The rows lie along a hidden order. The number after each row says roughly how far along it the row is, from 0 to 15. A new part has a new order.
[-15   5  24  -5   1   8  25  26  -8  -6  22   4 -22  -1  -8   0  -9  13
  10  -3  -1  20 -14 -28   1 -39  -1  -1  12  50   7  22 -12   4 -13  -2
  13  -3   3  -6   5   1  38 -13  17  -8   2  -1 -20   5  24   2  17   8
  -5  -9   0 -12   9  23 -13  -3 -17  10  -6   1   2   3  27   5   1   7
  -2   6   1  -4   6  -5  16   7  -7   6  -6   1  -8  -7   0  17   1  -8
   2  -4   4 -24  27  -1  -3   3 -14   1  63  22 -16 -10  -2  -6  15  -2
  -2  -4   1  -7 -27  27  -7   1  19 -63  17  -1  -2  14  -6   1 -22   8
 -24  13   1  -4 -15   2  -6  -5  -3   3   3   9  -6  16   0   1   2  -1
  -3  -9  -8 -11  -9 -15  18  -2  -5   4  10  23  -3  -7  11  -3  13   3
  -1   7   1 -16  19  11   2  24  -2]  4
[-22  45  20 -11   6  -6  -6  20  -5   1   5   9 -15   1  -1 -12 -13  37
  -7  -7  18   7  -4 -48  -9  -7  -2  -6  25   2   0  32 -16  -4  -3 -16
   6 -16 -18  -5 -10  -5   0  -4  -6  -4  -3  -4 -13   3   7  -2  13   4
  11 -16  -7  -3   7  10   5  -4  25 -11   2  12   3 -14  21  -1   1   7
   0   3  19 -12  21   0 -15   5 -12  -1   5   6  -5  -3   7 -36   8  -4
   4  -1  13 -21  19  13  -6  -2 -13  18  10  32 -23 -25  -6 -11   9   6
  -2 -28 -11   1  -8  19  10  -2 -25 -63  10  -7   1   7  -8  -6  -4  41
 -15  -8  -3 -12  12  -3  -3 -10  -2  -6   2   7  -4   9  -8  -1  -8   6
   4  -8  -5 -16  -5  -5  -1   9  -9  -3   4  15  -5  -1  28  14 -11   4
  -4  -3  14 -11  -6  -1   8   5  -5]  14
[-16  36  19 -20   5  -7   9  30  -3 -11  17   8  -6  -8   1  -3  -8  29
 -10  -1  18  -4  -6 -46  -6 -15  -5  -7   9  38  14  15  -9  19   1 -11
  18  -6  17  -3 -11  -4  29 -17  -8 -27   7 -15 -19   3  -1  -3  24   1
  15  22  -8 -11   4  -4 -12   3  -8  30  -3  -1  -3   2  52   0  -6 -10
  11   2  -4  -6  12   4   0  13   2   0  -1  11 -22  -4 -21  38   5   0
   7  -3   8 -36   2   5  23   2 -11   6  29  26 -14  -7  -1 -13   1  -8
  -8 -13 -16   3 -24  17   3   2 -19 -44  19  -4  -9  12  -4  -6 -10  24
 -14  -4 -12   2   3   7  -3  -9  -2  -5 -14  28  -5   5  -3   0  -9   6
   0  -2 -14  -2 -13  -3  12  -4  -7   4  19   7  -7   1  35  -1  -7   0
  -5  10   8 -20  10  -7   6  27   0]  15
[-12  32 -11  -3   5  -9  26   5  -7  -9   9  -1 -22   2  11  -6 -15  25
  -4  -2  15  31   1 -22 -10  33  -2  -6   7  24   4  17 -26   4 -15 -19
   1 -13  -2 -15 -13  -4  32  -7 -21 -48 -10  -6 -13   3   2  -8   0  11
  -2  -8 -12  -2  -1  -6 -25  -6  25   5  -3  -6   1  -6  -7   9  12  -2
  20   4   7 -10   7   3  12   8 -14   2   3   3 -10 -17   3  13   1  -5
   5  -6  13 -12  28   5  -9   0  -6  12  45  17  16 -32 -12  -5  16   7
   8 -22   5 -10   1  17  15 -10 -24 -63   2   3 -10  12  -3  -5  13 -11
 -15 -12   1 -10   2 -14  -2  17  -6  -8  -3  -8   1   4  -5  -4   5   4
  12 -27   2 -11  -6   2 -27 -14 -10   6  12  19  -9   2   9  17  -7  -3
  -3  -8  -3  -2   6  11   0   5   9]  11
[ -4   9  -2  -5   4  12  15  17 -13  -3  11  -6 -12   5   0  -7  -4  32
  -7  -9  23  -2 -10 -61 -11  31   4  -3  28  45   5  63  -4 -10   2 -12
   9 -29   2  -1   1  -9  21  -8   6   0   7   9  -4  -1   4  -6 -14   4
  -7 -36  -3   3  16  26 -17 -16  -3  -7  -7   2   9  -7   7  -3  -7  11
   2  -2  25   0  -9  -3  -5  17  20   4   4  16  -5   1  -9   8  -4   1
   4   5   8 -23   8  -2  25  -1  -5  -1  11  15   8 -25 -10   0   3   9
   2   4  -3 -13  -5  17 -15  -8  -6 -61  13 -12   0  -7 -11   5  -1  22
 -28  -4 -11  13   0   0 -14  -9  -5   4   1  -2  -2   8 -13   1   5   4
   0   8 -22  -7  -3   1 -10  28  -7  -4   8  15  -1   4  22  24 -11   2
  -1  -1  -1  -6 -10  -7   4 -11  11]  0
[ -3  25   9   1   4   5  24  14 -12  -3   9  -1 -18   3   8  -7 -13  21
  -6  -1  27 -12  -9 -43 -13  43   3  -3  24  36   9  44 -23 -28  -7  -9
  10 -20  -1  -7   1  -7  34  -9  11  -4   2  -6   5  -2  13 -13  -2   2
  -7 -25  -2   0   7  35 -21  -7  -8   5 -14  -5   5  -4  -1   0  -1  17
  -3   1  17  12 -16   5 -27   4  25   6   6  10  -4   8  -7  35  -2  -3
   7   2   9 -15   2   2  18  -5  -7  14  11  19   7  -8  -5  -1  -1   4
   5   8   1  -7  17  10  -7  -3 -21 -38  15 -11   1 -13 -11  -5   0   5
 -18  -5 -28   2  -4   5 -12  -5  -3   1  -9  12  -2  11 -13  -1   8   4
  10   3 -16  -8  -2   3  -6  12  -9  -6  12  15   1  -8  20   6  -3  -4
  -2  -8  -1 -10 -17 -12  11 -21   4]  4
[-15  24   8 -16  -2  10  11  23   0 -21  27   5 -13  -2  -4  -8  -2  16
   7   6  19  -7  -1 -22  18 -15   1   0   7  32   3   7 -11  15   1  -8
   3  -1  18   7  -3  -4  31 -17 -10 -27  -1  14 -38   3  -6   1   3  -2
  -1 -29 -13  -3  23  -7 -20  -5   2  26   1  -1   5  -2  27  -2   1  -2
  12   4  11 -18   7   0  41   4 -16  -1  -2   9  -7  -4  -7   6   5  -6
   7   0   7 -30   9  -2  12   1  -6 -10  12  20  -1 -11  -9   0  16  -2
  -2 -31  -2 -23 -23 -15  -5   6 -16 -36  10  -4  -3   2  -6   3 -26 -13
 -14  -8   5  -2 -11  -8  -2  -4  -9  -2   9  -2   1   8  -1  -4   0   4
   3  -6  -1 -21 -10  -7 -19   9 -14  10  10   1  -1  10  32 -12  13   9
  -2  20  -3 -25  18   5  -5  13  16]  8
[-23  25  10   0  -2  11  36  14  -7 -11  19  -7  -9   2  -1  -4  -1  30
  16   0   5  41  -3 -13  -8  -5  -4  -3   9  16   4  24 -18   4   0   0
   6 -10   2  -4 -12  11  42 -17  -3 -14  -5   8 -21   1   8   7   6   6
 -16  -7  -3  -7  18  10 -14  -7  12   5  -6   8   4  -5  -2   5   8   3
  11   3   1   1   4 -10  -2   2 -16   8   1  -5  -5 -17 -12  -9   4 -13
   2  -5  20 -21  14 -12 -10  -2  -7   4  30   7  -6 -22   0  -4  18   9
   3 -15   2 -17  -3  16 -13  10  53 -49  13   0  -2   8 -10  -3 -15 -11
 -19  10  10 -22 -13  -5   1   4  -4   4  -1  -1  -4   1  -5  -4   1   2
   0 -11   7 -18  -8   1 -14  26  -3   4  10  21  -1  -9  10  -3  24   5
  -3  17  -3 -13  17   9  -3  12  12]  5
[ -7  26  -5   2  -1  -1  10  20  -1   3   8   3 -28   2  18 -10  -4  13
   0  -1  30  -7  -2  -7 -18  63  -5  -3  13   4   2  38  -9 -11  -2 -14
  12 -19  -5 -17   2  -8  35 -11  -2 -24   4  11  -6   3   5  -4  -3   4
  15  18  -8   2  12 -15  -8  -5  32   8   0 -11   0  -9  20  15   3  -5
   8   0  12   8   7   7 -32  18  -7   8   7   8  -8  -7   0  -2   4  -5
   3   0  13 -26   7 -14 -20  -4  -1  11  29  28   1 -18 -16   1   3  16
  11   9  -8  -9  12  -1  15  -4 -36 -27   4 -12   1   6 -12   0   1   9
 -30 -18 -10  -2   7  -9  -2  10   4  -6  -6   8   5   7  -7  -8  -3   6
   8   4  -7 -11   2   0  -7   4 -11  13   9  15  -1   5  39   1   7   1
  -5 -14   1   0  -2  -1   7 -29   7]  10
[-17  47  24 -16   1   7  30  16  -6  -1  14  14 -11   4  -1  -9  -7  30
   8  -8  10  11 -10 -54 -15 -13   5  -8   6   3  12  40 -12 -16 -12 -17
  14  -4   5 -10   1   8  40 -10   8 -17   8 -18 -41   5  11 -10  16   4
  10   4  -3 -12  -1  16 -21  12 -24  -4 -12   3   2 -16  39   9  -2  -6
  14   3  10   8  12  -1 -36  -5  -8  -6  -1  -2 -12  -8 -16  12   2  -8
  -1  -4  16 -32  -1  13  17   2  -2 -13  20  13  -2   9 -11   1   3  -6
  -1  -6 -15   3  14  27   9  -1   8   5  17 -10  -4  14 -10  -6 -14  36
 -12  -5  -8 -18  -3   9  -5  -6  -2   6  -8  11  -2   6   0  -1   2   0
  -3  -2 -15 -15  -8   6   4  27  -9  -1  14  22  -2   0   6   0  16 -10
  -7   4   0 -10  -7   0   3   2  -6]  13
[ -8  35  19  -4   0  -2  43  34 -13   6  16  12  -5   3  10  -3 -12  16
   2  -8  16  11  -7 -25  -9  14   6  -8  15  20   4  24 -14  -8  -9  -5
   8  -7  31 -22  -8   4  16 -16   7  24   9 -21  10   5  17  -4  24   4
  17 -39   3  -5   2  21 -12   4 -10 -17  -9   3   2  -1  44   2  -2  12
   6   5  18   9  -9  -2 -51  11  14   7   1  -5   5  -1 -17  31   5  -3
   1   3  14 -15  -2   5  26   4  -3  14  29  24  -5   1  11  -8   6   2
   4   8 -14   6  16  36   9  -6 -15 -50  15  -7  -2   0 -16 -13  -5  23
 -21   4 -16 -30  -3  12  -4   5  -3   8  -8  13  -8  10 -11  -5   0   2
  10  -1 -19  -6   5   2  -1  16  -8  -2  22  36  -6  -6   5   1   7  -7
  -6  -5  10  -8 -20  -5   1   4  -5]  13
[-19  34   5 -20   0   1  32   4  -9 -15  16  17 -12   4  -3  -6 -21  32
 -11  -9  20  11  -6 -36  -6 -28   1  -9   9  27   5  22 -12   5 -14  -8
  10 -13  -3   3  -7   6  25  -2  -5 -13  -3 -17 -36   0  -6  -3  -2   5
   2 -12  -7  -9  14  20 -22  -1   1 -33 -11   5   7 -13   9   8   7   2
  23   7  24   1  -7  -4 -29  -4   4   5   1  -8 -14 -10 -13 -13   1 -10
   1  -2   8 -24  26  12  -4   0  -8   5  28  11  -5 -19  -6   3  -1   3
   4  -3   0 -10   6   9  -1   2   6 -45  14 -10  -2  14  -7   2 -12  19
 -13  14 -15 -18   4 -18  -5  -1  -9  -6  -2 -10   5  11  -3  -3  -5  -1
   5 -15  -9 -18  -2  -5 -22  32 -17   8   5  10  -5   6  25  13   9  -1
  -3   0  -8  -8  -6  -3  13   7  -3]  11
[ -9   3  15 -17   3  18  -4  25  -5   2   8  14   1  -1  -2  -7 -11  30
   0  -8  15  -7 -10 -49 -11 -15   1  -3  23  11  13  38 -18 -21  -1 -13
  10 -10   9   3   2  -4  21 -15   0  -4  13   4 -34  -1  -5  -7   1   9
  17  -3 -17   1  23   9 -13 -12 -12 -13  -4  -3   6  -2  25   5 -11   9
   2   0   0   9  17  -2 -16   5   7  -2   4  18 -13   6  -4  -2   3  -3
   4   5   6 -30   8  11  63  -1  -2   1   6  13  -4 -17 -16  -7   0   8
  -1  -5 -14  -7   7   8   4  -2 -10 -23  14 -15  -4   3  -6   2  -8  35
 -20 -16 -13   8  12   4  -5 -14  -2  -7  -1  17  -3   6  -3   0   0   4
  -1  13 -24  -4  -4   1  -4  15 -13  -5   8  17  -2  -3  25  11  -8   1
  -5  16   3 -14  11  -3   0  -5  -2]  11
[-13  26  29 -10  -1  -1  -3  22  -3   1  11   6 -13  -5  -7 -18  -1  30
  -1   3  15  21  -7 -39 -16 -28  -3  -1  17   5  11  21 -21  -3  -2 -12
  15 -15  -5 -17 -12   1  19 -15   7 -40   4   5  -8   3   7  -8  23   8
  14  11 -10  -5   9   2  -7  -9  24  37   5  -3  -1  -2  26   6   1  -2
  -6   0  14  -4  14   2   9   9  -2   0   3  11  -6  -2  -5   1   7   1
   1   1   9 -23  38  11  20  -1 -16   0  15  24 -18 -24  -6 -10  12  -5
   3  -8 -14  -2 -15  11   9   0 -33 -63   8   1  -7  15   1  -6 -10  21
 -14 -13  -4  -4   4   7   4  -2  -6  -4  -3  18  -4   5 -12   0   2   4
  -3  -3  -9 -16  -8 -10  11   5  -9   7   5  16  -8  -1  31   5  -6   4
   3   9  11 -19   7  -9   4   5   0]  9
[  1  14  10   6   5  13  23   2  -6  -3   2   3 -13   1  11  -6  -8  18
  -1  -1  26  -2  -4 -15 -10  63  -2  -3  26  38   7  33  -9 -16 -15  -7
  17 -22   1  -9 -12   7  41  -4  17 -11  -1  -3  12   1  22 -11  -3   5
  -3 -57   9  -3  10  27 -12  -9  -3  -2  -4 -11   1  -6   3   2  -3  19
 -18   1   4   8 -23   3 -25  11  29   2   2  12  -1   8   3  31  -1  -1
   8   1   6 -13   5   7   4  -5  -5   1   8  26   5 -11   2  -3   0   6
   6   5  -5 -15   2  27 -14  -6 -24 -33  15  -9  -3  -6 -10   2   3   9
 -19  -6 -15   3   8   2 -10  -5  -4  -5  -7  18  -2  12 -12  -2   9   3
   9  -8  -9  -1  -8   9  -2   8  -6  -3   6  16   3  -5  20  12   5  -2
  -2   2  -2  -5  -1  -6  17 -23   0]  0
[-18  42  11 -14   2  -3  31  20 -11 -11   2  13 -23   2   2   1 -17  17
   0   2  14  41   0  -1  -2  39   9  -7  20  22  11  31  -3   7   1 -15
  10  -5   4  -1  -9   8   5  -9  -3 -20   3  -3  -8   3  12  -6   4  20
  11 -20  -8   1   5  19  -5  -8   4  -9   2  -2  -7 -15  13   7  -2  -3
   5   5  17   0   4  -4 -10  13  -6   4   4   5  -5   2   0  -3   8  -2
   2   2  15 -22   6   1  18   0  -3  24   8  34 -22  -4  -5  -4   8   8
   2  -8 -11  -2  11  24   5   0 -26 -49  13  -5   3   3 -18  -3  14  17
 -15 -17 -16 -21   1  13   2   9  -3  -6  -8   5  -3   7  -3   0  10   4
   2 -13 -19 -13   7   6 -10  -4  -6   3  16  12  -6  -3  25  -2   1   3
  -3  -5  16   2   6  -7   8   3  15]  11
